Below are the code and all the weights of a small trained network. Each question names an input and a target symbol and asks about switching units off, where a switched-off unit gives its printed mean instead of its output.

import numpy as np


def w(rows, s, z=0):
    codes = np.array(rows[::2]) - 128.0
    scale = np.full(codes.shape[1], s)
    scale[-1] = z or s
    return codes * scale


def norm(h):
    return h / np.sqrt((h * h).mean(-1, keepdims=True) + 1e-5)


def f(y):
    return y / 2 * (1 + np.tanh(0.7978845608 * (y + 0.044715 * y**3)))


def softmax(a):
    e = np.exp(a - a.max(-1, keepdims=True))
    return e / e.sum(-1, keepdims=True)


def log_softmax(a):
    a = a - a.max(-1, keepdims=True)
    return a - np.log(np.exp(a).sum(-1, keepdims=True))


def net(x, mask):
    ids = ['ΞΣΦΩαβγδζηλμπτψ'.index(c) for c in x.split()]
    T = len(ids)
    res = E[ids] + P[:T]
    u = 0
    for l in range(2):
        q, k, v = (norm(res) @ M[l].T for M in (Q, K, V))
        z = softmax(np.where(np.tri(T) > 0, q @ k.T / 2**0.5, -1e9)) @ v
        res = res + np.where(mask[u], z, O[l][:, -1]) @ O[l][:, :-1]
        u += 1
        y = f(norm(res) @ A[l][:, :-1].T + A[l][:, -1])
        res = res + np.where(mask[u : u + 4], y, B[l][:, -1]) @ B[l][:, :-1]
        u += 4
    return log_softmax(norm(res)[-1] @ U[:, :-1].T + U[:, -1])


Q, K, V, O, A, B = {}, {}, {}, {}, {}, {}
E = w([
[138,110,119,168,105],'Ξ',
[134,124,99,169,122],'Σ',
[129,116,246,112,152],'Φ',
[119,159,153,149,122],'Ω',
[135,85,100,154,129],'α',
[122,134,116,166,96],'β',
[111,124,152,129,171],'γ',
[123,143,135,143,138],'δ',
[96,124,67,131,158],'ζ',
[164,154,139,185,115],'η',
[134,89,80,167,122],'λ',
[111,66,184,101,147],'μ',
[158,115,161,152,136],'π',
[127,103,138,148,117],'τ',
[127,122,160,151,108],'ψ',
],0.011)
P = w([
[132,131,192,161,98],'0',
[111,43,98,255,108],'1',
[80,221,107,147,160],'2',
[144,139,175,128,98],'3',
[119,50,93,245,119],'4',
[76,225,119,150,173],'5',
[152,146,164,97,103],'6',
[120,56,92,236,138],'7',
[70,233,131,153,182],'8',
[165,145,148,71,92],'9',
[138,60,94,213,158],'10',
],0.0081)
Q[0] = w([
[18,239,131,104,206],'L0H0',
[168,188,61,4,117],'L0H0',
],0.011)
K[0] = w([
[154,87,155,162,247],'L0H0',
[34,124,146,241,130],'L0H0',
],0.013)
V[0] = w([
[129,183,76,139,2],'L0H0',
[222,199,146,231,184],'L0H0',
],0.0047)
O[0] = w([
[191,139,151,202,86,146],'L0H0',
[189,224,118,102,254,252],'L0H0',
],0.0061,0.0023)
A[0] = w([
[10,156,111,93,131,3],'L0N0',
[124,108,61,195,128,29],'L0N1',
[92,149,82,63,169,56],'L0N2',
[173,92,188,133,146,194],'L0N3',
],0.011,0.0059)
B[0] = w([
[33,2,131,70,212,154],'L0N0',
[42,101,133,48,152,173],'L0N1',
[111,52,179,20,233,139],'L0N2',
[51,158,46,99,124,254],'L0N3',
],0.0081,0.0058)
Q[1] = w([
[171,119,251,54,144],'L1H0',
[244,140,183,162,153],'L1H0',
],0.014)
K[1] = w([
[38,131,163,180,208],'L1H0',
[100,109,145,253,142],'L1H0',
],0.013)
V[1] = w([
[229,8,201,102,226],'L1H0',
[148,81,2,165,140],'L1H0',
],0.0057)
O[1] = w([
[1,174,115,181,141,9],'L1H0',
[126,26,218,202,237,134],'L1H0',
],0.0065,0.011)
A[1] = w([
[74,73,89,241,191,154],'L1N0',
[205,74,54,161,154,2],'L1N1',
[188,174,216,206,71,71],'L1N2',
[133,79,1,151,152,166],'L1N3',
],0.0083,0.0041)
B[1] = w([
[254,156,189,160,172,201],'L1N0',
[51,140,6,118,181,222],'L1N1',
[21,78,198,214,65,152],'L1N2',
[66,194,199,149,73,254],'L1N3',
],0.0077,0.0043)
U = w([
[197,95,122,164,176,26],'Ξ',
[190,196,175,128,186,118],'Σ',
[93,132,162,61,69,155],'Φ',
[81,205,107,103,101,147],'Ω',
[107,57,205,88,158,141],'α',
[146,154,73,202,124,119],'β',
[135,187,199,132,102,244],'γ',
[79,194,148,87,144,151],'δ',
[146,158,144,177,104,160],'ζ',
[172,234,81,131,151,77],'η',
[207,113,173,114,95,178],'λ',
[103,63,196,154,50,165],'μ',
[94,162,89,131,202,115],'π',
[181,5,114,158,129,2],'τ',
[122,86,34,96,110,107],'ψ',
],0.015,0.0056)

Each question gives the input, a string of symbols that net reads in full, and the target symbol t.
The units are the heads (2 rows each of Q, K, V and O) and the neurons (one row each of A and B). Each row of codes is followed by its name. A weight is (code - 128) times the scale printed after its matrix; where a second scale follows, it is the last column's (O, A, B and U).
mask holds one flag per unit, layer by layer, with each layer's heads first. A switched-off unit (its flag False) gives its mean, the last column of its rows in O or B, instead of its output. The means were averaged over made-up inputs and are rounded, as every weight is.
A unit's drop is (log p(t) with every unit on - log p(t) with that unit switched off) / (log p(t) with every unit on - log p(t) with every unit switched off).
The circuit of an input: a set's keep is (log p(t) with only the set's units on - log p(t) with every unit switched off) / (log p(t) with every unit on - log p(t) with every unit switched off). Starting from all 10 units, units are removed one at a time, each time the one whose removal leaves the highest keep (on an exact tie, the one counted first), for as long as the keep stays at least 0.8.
circuit, biggest first: the units of the circuit, biggest drop first
top k neurons: the k neurons with the biggest drops, biggest first
top k neurons in layer l: the k neurons of layer l with the biggest drops, biggest first
input τ λ Ω ψ Φ ψ Φ δ μ ψ Σ, target ψ: circuit, biggest first	(L1H0, L0N1, L0H0)
input μ ψ Ξ, target α: circuit, biggest first	(L0H0, L0N3)
input ψ ζ π β δ ψ, target Σ: circuit, biggest first	(L0N3)
input μ ψ ζ ζ ψ Φ ψ τ ζ μ ζ, target μ: circuit, biggest first	(L0H0, L1N3)
input β ψ τ η ψ ψ ψ ψ, target ψ: circuit, biggest first	(L1H0, L0N3, L1N1)
input μ Ω Ξ γ τ ζ Φ, target Ω: circuit, biggest first	(L0N3, L1H0)
input λ ψ μ μ, target Φ: top 3 neurons	(L1N1, L0N0, L0N3)
input ψ ψ ψ α μ ψ ψ ψ τ, target α: circuit, biggest first	(L0H0, L0N0)
input τ ψ μ π λ, target π: top 4 neurons	(L1N1, L0N3, L0N1, L1N3)
input ψ τ ψ ψ Ω ψ δ Σ ψ, target μ: circuit, biggest first	(L0N3, L1N2, L0N1)
input β γ β ψ τ ψ Σ π ψ Σ Σ, target Σ: circuit, biggest first	(L1N0, L1N3)
input μ Ξ τ ψ ψ ψ τ τ β, target α: top 2 neurons	(L0N3, L0N0)
input π μ Σ π ψ, target π: circuit, biggest first	(L1N1, L0H0)
input ψ ψ ψ Ξ, target τ: top 2 neurons in layer 1	(L1N2, L1N0)
input μ Ω ψ π δ μ ζ, target α: circuit, biggest first	(L0N2)
input μ β ψ Ω τ ψ τ Ω, target τ: top 3 neurons	(L0N3, L0N1, L0N0)
input ψ π μ Ξ μ, target Ξ: top 3 neurons in layer 0	(L0N0, L0N1, L0N2)
input μ ψ π ψ μ τ α π μ ψ ψ, target ψ: top 2 neurons	(L1N1, L0N3)
input ψ ζ ψ τ τ π ψ τ β, target Σ: top 2 neurons	(L0N3, L1N1)
input η τ ζ Ω ψ, target Ω: top 2 neurons in layer 0	(L0N0, L0N1)
input ψ μ ψ τ ψ τ ψ ψ ψ β ψ, target β: top 2 neurons	(L1N1, L0N3)
